Below are the code and all the weights of a small trained network. Each question names an input and a class and asks about switching units off, where a switched-off unit gives its printed mean instead of its output.

import numpy as np


def w(rows, s, z=0):
    codes = np.array(rows[::2]) - 128.0
    scale = np.full(codes.shape[1], s)
    scale[-1] = z or s
    return codes * scale


def norm(h):
    return h / np.sqrt((h * h).mean(-1, keepdims=True) + 1e-5)


def f(y):
    return np.maximum(y, 0)


def log_softmax(a):
    a = a - a.max(-1, keepdims=True)
    return a - np.log(np.exp(a).sum(-1, keepdims=True))


def net(x, mask):
    res = np.array(x, float).reshape(1, 7) / 4 @ E
    u = 0
    for l in range(3):
        y = f(norm(res) @ A[l][:, :-1].T + A[l][:, -1])
        res = res + np.where(mask[u : u + 7], y, B[l][:, -1]) @ B[l][:, :-1]
        u += 7
    return log_softmax(norm(res)[-1] @ U[:, :-1].T + U[:, -1])


A, B = {}, {}
E = w([
[71,154,58,146,130,177,82,139,81,183,99],'x0',
[100,160,115,142,80,124,162,250,223,155,170],'x1',
[128,121,117,111,136,126,119,135,130,119,124],'x2',
[117,110,103,122,126,117,134,126,130,112,117],'x3',
[130,109,128,107,116,129,115,151,113,123,136],'x4',
[162,141,118,134,129,123,121,143,112,130,142],'x5',
[202,87,130,143,99,114,118,126,157,188,37],'x6',
],0.014)
A[0] = w([
[64,164,133,131,156,136,138,103,72,45,231,132],'L0N0',
[174,94,176,139,121,104,154,112,179,55,161,255],'L0N1',
[182,82,147,144,143,108,136,110,150,109,138,157],'L0N2',
[115,116,109,146,115,126,154,214,215,177,150,19],'L0N3',
[107,146,117,132,121,126,116,125,101,124,126,82],'L0N4',
[120,132,150,107,128,139,134,156,141,169,115,63],'L0N5',
[43,194,98,133,113,133,155,197,196,86,246,89],'L0N6',
],0.014,0.0054)
B[0] = w([
[115,200,95,113,75,136,101,83,147,37,105,224],'L0N0',
[207,156,124,48,178,7,116,147,137,209,190,202],'L0N1',
[84,79,174,180,161,182,152,57,159,106,108,167],'L0N2',
[104,219,72,126,80,106,84,69,135,9,116,197],'L0N3',
[100,101,132,173,112,125,139,139,130,157,195,143],'L0N4',
[79,97,109,145,133,114,138,133,139,82,40,142],'L0N5',
[127,51,190,134,197,138,171,220,104,229,171,249],'L0N6',
],0.013,0.019)
A[1] = w([
[117,197,112,159,45,196,125,158,105,26,94,6],'L1N0',
[184,46,126,133,130,147,119,115,113,207,51,47],'L1N1',
[165,107,221,104,147,70,176,138,156,14,115,176],'L1N2',
[91,153,130,82,135,169,143,86,84,125,220,66],'L1N3',
[176,131,109,158,58,120,97,178,254,141,117,33],'L1N4',
[208,103,233,110,65,105,177,84,205,12,149,32],'L1N5',
[168,243,117,50,89,73,88,86,220,67,179,87],'L1N6',
],0.014,0.002)
B[1] = w([
[121,121,126,134,136,150,86,120,219,138,214,191],'L1N0',
[142,73,137,149,101,125,96,148,142,192,148,178],'L1N1',
[207,160,113,91,120,93,153,171,137,126,152,198],'L1N2',
[130,159,91,111,128,123,128,80,138,123,94,185],'L1N3',
[101,193,96,82,125,131,134,53,99,113,113,159],'L1N4',
[116,128,159,133,107,131,182,129,88,4,98,191],'L1N5',
[110,136,118,145,120,120,171,129,25,147,21,249],'L1N6',
],0.019,0.017)
A[2] = w([
[142,54,142,180,114,110,91,122,144,175,123,50],'L2N0',
[152,202,97,125,56,95,120,178,190,102,23,195],'L2N1',
[72,66,127,163,166,230,102,152,71,204,125,138],'L2N2',
[24,141,94,181,130,227,103,157,90,133,127,80],'L2N3',
[161,61,135,141,83,94,98,96,130,140,136,158],'L2N4',
[86,131,64,170,88,154,6,66,206,134,105,119],'L2N5',
[235,12,216,129,158,125,172,145,137,94,103,8],'L2N6',
],0.017,0.0017)
B[2] = w([
[147,99,148,63,184,61,142,108,80,129,126,178],'L2N0',
[135,117,139,110,169,177,139,22,70,95,128,203],'L2N1',
[123,125,140,153,85,115,174,146,3,157,66,206],'L2N2',
[148,116,125,210,109,193,111,146,198,69,103,224],'L2N3',
[198,100,167,185,96,82,136,114,168,102,88,173],'L2N4',
[85,134,43,90,207,117,14,121,162,176,218,249],'L2N5',
[57,117,132,148,68,211,79,127,235,130,151,206],'L2N6',
],0.018,0.017)
U = w([
[160,171,155,57,137,102,196,25,45,42,58,255],'0',
[74,148,29,160,189,203,7,68,147,77,156,181],'1',
[158,142,187,60,164,74,186,235,147,185,192,59],'2',
[87,113,131,240,119,215,142,249,88,110,106,50],'3',
[171,46,229,127,61,133,116,63,245,82,103,48],'4',
[147,16,133,148,140,75,40,100,57,204,93,105],'5',
],0.011,0.0019)

Each question gives the input, the list of numbers given to net, and the class t.
The units are the neurons (one row each of A and B). Each row of codes is followed by its name. A weight is (code - 128) times the scale printed after its matrix; where a second scale follows, it is the last column's (A, B and U).
mask holds one flag per neuron, layer by layer. A switched-off neuron (its flag False) gives its mean, the last column of its row in B, instead of its output. The means were averaged over made-up inputs and are rounded, as every weight is.
A unit's drop is (log p(t) with every unit on - log p(t) with that unit switched off) / (log p(t) with every unit on - log p(t) with every unit switched off).
The circuit of an input: a set's keep is (log p(t) with only the set's units on - log p(t) with every unit switched off) / (log p(t) with every unit on - log p(t) with every unit switched off). Starting from the 12 units with the biggest drops (on a tie, the unit counted first), units are removed one at a time, each time the one whose removal leaves the highest keep (on an exact tie, the one counted first), for as long as the keep stays at least 0.8.
circuit, biggest first: the units of the circuit, biggest drop first
most important unit: the unit with the biggest drop
top k neurons: the k neurons with the biggest drops, biggest first
k most important neurons of layer l: the k neurons of layer l with the biggest drops, biggest first
drop of u: that unit's drop, to one decimal
input [2,0,6,8,-7,-6,7], class 5: top 2 neurons : (L0N0; L0N3)
input [1,-7,-1,1,-6,-3,6], class 5: circuit, biggest first : (L1N1)
input [1,1,-6,-1,8,4,8], class 1: top 2 neurons : (L0N6; L0N1)
input [3,1,8,1,1,2,-2], class 3: 2 most important neurons of layer 0 : (L0N6; L0N1)
input [-6,-5,-8,-8,8,-7,3], class 4: top 3 neurons : (L0N0; L0N3; L2N6)
input [1,5,7,-2,-6,7,-1], class 3: top 2 neurons : (L0N6; L0N1)
input [8,0,-4,5,1,-2,3], class 5: 2 most important neurons of layer 0 : (L0N0; L0N3)
input [-2,6,3,-2,8,8,-1], class 2: top 2 neurons : (L0N6; L0N0)
input [7,1,4,5,3,8,-3], class 3: top 2 neurons : (L0N3; L0N6)
input [-2,4,-8,-1,-2,3,0], class 2: top 2 neurons : (L0N6; L0N0)
input [-6,0,-7,4,-3,7,2], class 4: top 3 neurons : (L0N0; L0N3; L0N2)
input [-5,0,-7,-8,-1,6,0], class 0: top 3 neurons : (L0N6; L1N6; L1N0)
input [-4,-1,5,1,4,5,3], class 4: top 4 neurons : (L0N0; L0N3; L0N2; L2N6)
input [8,1,8,8,7,0,-3], class 3: most important unit : L0N3
input [0,-7,0,-2,7,6,4], class 4: top 4 neurons : (L0N6; L2N6; L1N6; L0N2)
input [8,1,2,-2,-2,6,0], class 3: 4 most important neurons of layer 0 : (L0N0; L0N3; L0N1; L0N6)
input [-4,-4,-4,-4,-6,5,3], class 4: 2 most important neurons of layer 0 : (L0N0; L0N3)
input [4,-3,0,-4,-2,0,3], class 5: 2 most important neurons of layer 0 : (L0N0; L0N3)
input [-1,1,0,-1,7,-4,-7], class 2: 2 most important neurons of layer 0 : (L0N6; L0N3)
input [7,-7,7,8,-6,-8,5], class 5: most important unit : L0N0
input [-7,7,-7,4,-7,8,-1], class 2: 2 most important neurons of layer 0 : (L0N6; L0N0)
input [-5,1,1,-2,7,-1,2], class 0: drop of L0N6 : 4.1
